Below is a small trained network, with its code and all its weights. Each question gives an input and a class and asks what happens when units are switched off, that is, made to give their printed mean instead of their output.

import numpy as np


def w(rows, s, z=0):
    codes = np.array(rows[::2]) - 128.0
    scale = np.full(codes.shape[1], s)
    scale[-1] = z or s
    return codes * scale


def f(y):
    return y / 2 * (1 + np.tanh(0.7978845608 * (y + 0.044715 * y**3)))


def log_softmax(a):
    a = a - a.max(-1, keepdims=True)
    return a - np.log(np.exp(a).sum(-1, keepdims=True))


def net(x, mask):
    res = np.array(x, float).reshape(1, 6) / 4 @ E
    y = f(res @ A[0][:, :-1].T + A[0][:, -1])
    res = res + np.where(mask, y, B[0][:, -1]) @ B[0][:, :-1]
    return log_softmax(res[-1] @ U[:, :-1].T + U[:, -1])


A, B = {}, {}
E = w([
[114,252,156,169,83,99,103],'x0',
[169,92,130,111,169,2,40],'x1',
[26,118,78,117,112,151,74],'x2',
[124,91,71,241,58,85,110],'x3',
[184,67,228,202,198,189,73],'x4',
[199,134,72,113,131,97,115],'x5',
],0.0087)
A[0] = w([
[145,26,78,187,114,118,90,199],'n1',
[206,54,143,120,163,100,14,111],'n2',
[179,34,125,88,143,140,227,172],'n3',
[176,117,120,13,53,139,217,215],'n4',
[40,212,133,107,1,200,98,172],'n5',
[189,221,171,165,154,82,98,192],'n6',
[67,198,115,7,130,127,151,251],'n7',
[178,160,82,195,66,11,114,204],'n8',
[246,134,176,135,134,96,132,193],'n9',
[107,54,134,89,129,97,86,245],'n10',
[108,91,61,216,61,131,152,118],'n11',
[84,58,239,185,175,227,161,159],'n12',
[79,132,132,21,163,32,160,139],'n13',
[20,77,56,217,26,154,162,175],'n14',
[163,106,175,188,118,119,17,214],'n15',
[76,72,174,161,141,209,162,212],'n16',
[89,234,28,132,76,150,132,220],'n17',
[135,50,128,118,190,152,111,149],'n18',
[161,36,151,140,131,148,98,111],'n19',
[96,118,217,184,107,135,71,255],'n20',
[99,62,105,63,122,113,98,177],'n21',
],0.0092,0.004)
B[0] = w([
[247,109,81,176,97,166,82,198],'n1',
[186,28,99,172,134,84,114,216],'n2',
[186,152,138,90,118,130,168,211],'n3',
[182,150,130,44,149,54,179,217],'n4',
[54,242,97,106,149,173,187,240],'n5',
[67,95,211,156,220,92,109,189],'n6',
[82,132,133,19,131,78,125,236],'n7',
[116,171,100,160,151,62,69,218],'n8',
[138,125,185,175,207,48,150,200],'n9',
[170,1,90,130,68,153,37,185],'n10',
[146,216,66,189,89,155,71,183],'n11',
[111,95,228,145,62,203,183,254],'n12',
[145,99,99,46,97,57,125,196],'n13',
[131,217,43,156,79,193,94,230],'n14',
[108,40,151,243,189,155,107,210],'n15',
[125,113,145,154,24,221,166,220],'n16',
[70,241,87,99,151,122,154,236],'n17',
[174,44,85,137,39,172,151,192],'n18',
[211,65,116,181,106,165,204,183],'n19',
[67,80,199,214,91,160,93,201],'n20',
[144,68,49,62,71,110,75,174],'n21',
],0.0072,0.012)
U = w([
[204,180,181,80,235,51,203,140],'0',
[87,92,169,215,236,54,111,178],'1',
[7,216,91,65,166,109,207,132],'2',
[111,186,41,197,117,155,84,103],'3',
[193,62,111,174,154,127,132,4],'4',
[141,75,86,1,101,66,98,224],'5',
[40,121,199,168,110,192,160,169],'6',
[169,138,159,140,86,132,248,79],'7',
],0.0088,0.0017)

Each question gives the input, the list of numbers given to net, and the class t.
The units are the neurons (one row each of A and B). Each row of codes is followed by its name. A weight is (code - 128) times the scale printed after its matrix; where a second scale follows, it is the last column's (A, B and U).
mask holds one flag per neuron, in row order. A switched-off neuron (its flag False) gives its mean, the last column of its row in B, instead of its output. The means were averaged over made-up inputs and are rounded, as every weight is.
A unit's drop is (log p(t) with every unit on - log p(t) with that unit switched off) / (log p(t) with every unit on - log p(t) with every unit switched off).
The circuit of an input: a set's keep is (log p(t) with only the set's units on - log p(t) with every unit switched off) / (log p(t) with every unit on - log p(t) with every unit switched off). Starting from the 12 units with the biggest drops (on a tie, the unit counted first), units are removed one at a time, each time the one whose removal leaves the highest keep (on an exact tie, the one counted first), for as long as the keep stays at least 0.8.
units of the circuit, in order: the units of the circuit, biggest drop first
k most important neurons: the k neurons with the biggest drops, biggest first
drop when u is switched off: that unit's drop, to one decimal
input [0,7,0,7,-1,1], class 1: units of the circuit, in order => [n15]
input [0,-1,3,-8,4,5], class 5: 4 most important neurons => [n5 n15 n20 n7]
input [-2,6,2,5,-2,4], class 4: units of the circuit, in order => [n2 n1]
input [2,5,-4,5,-8,-1], class 2: units of the circuit, in order => [n17 n2]
input [-2,1,8,1,3,1], class 4: units of the circuit, in order => [n17 n5]
input [0,6,-6,7,6,-5], class 1: 3 most important neurons => [n9 n6 n15]
input [-6,-5,-3,-2,7,6], class 7: units of the circuit, in order => [n12 n3]
input [-5,0,4,1,-1,-5], class 3: 2 most important neurons => [n14 n4]
input [7,-5,7,-4,2,-7], class 2: 2 most important neurons => [n5 n17]
input [8,-8,3,-5,4,1], class 2: 3 most important neurons => [n5 n17 n15]
input [-3,-3,-3,7,-1,-7], class 3: 2 most important neurons => [n14 n11]
input [6,5,-8,-2,-4,-7], class 1: 2 most important neurons => [n6 n3]
input [0,-1,8,4,-8,8], class 2: 3 most important neurons => [n17 n5 n7]
input [-2,-8,-8,-8,1,5], class 0: units of the circuit, in order => [n4]
input [2,2,-6,-6,-7,0], class 0: 2 most important neurons => [n4 n10]
input [0,-8,-5,6,5,0], class 6: drop when n12 is switched off => 0.2
input [-5,-1,-3,1,-7,0], class 5: drop when n13 is switched off => 0.1
input [2,-1,-5,-6,4,-3], class 6: drop when n12 is switched off => 0.2
input [-2,-8,-2,4,-2,-5], class 2: drop when n5 is switched off => 0.4
input [-4,-8,5,2,-1,-3], class 2: units of the circuit, in order => [n5]
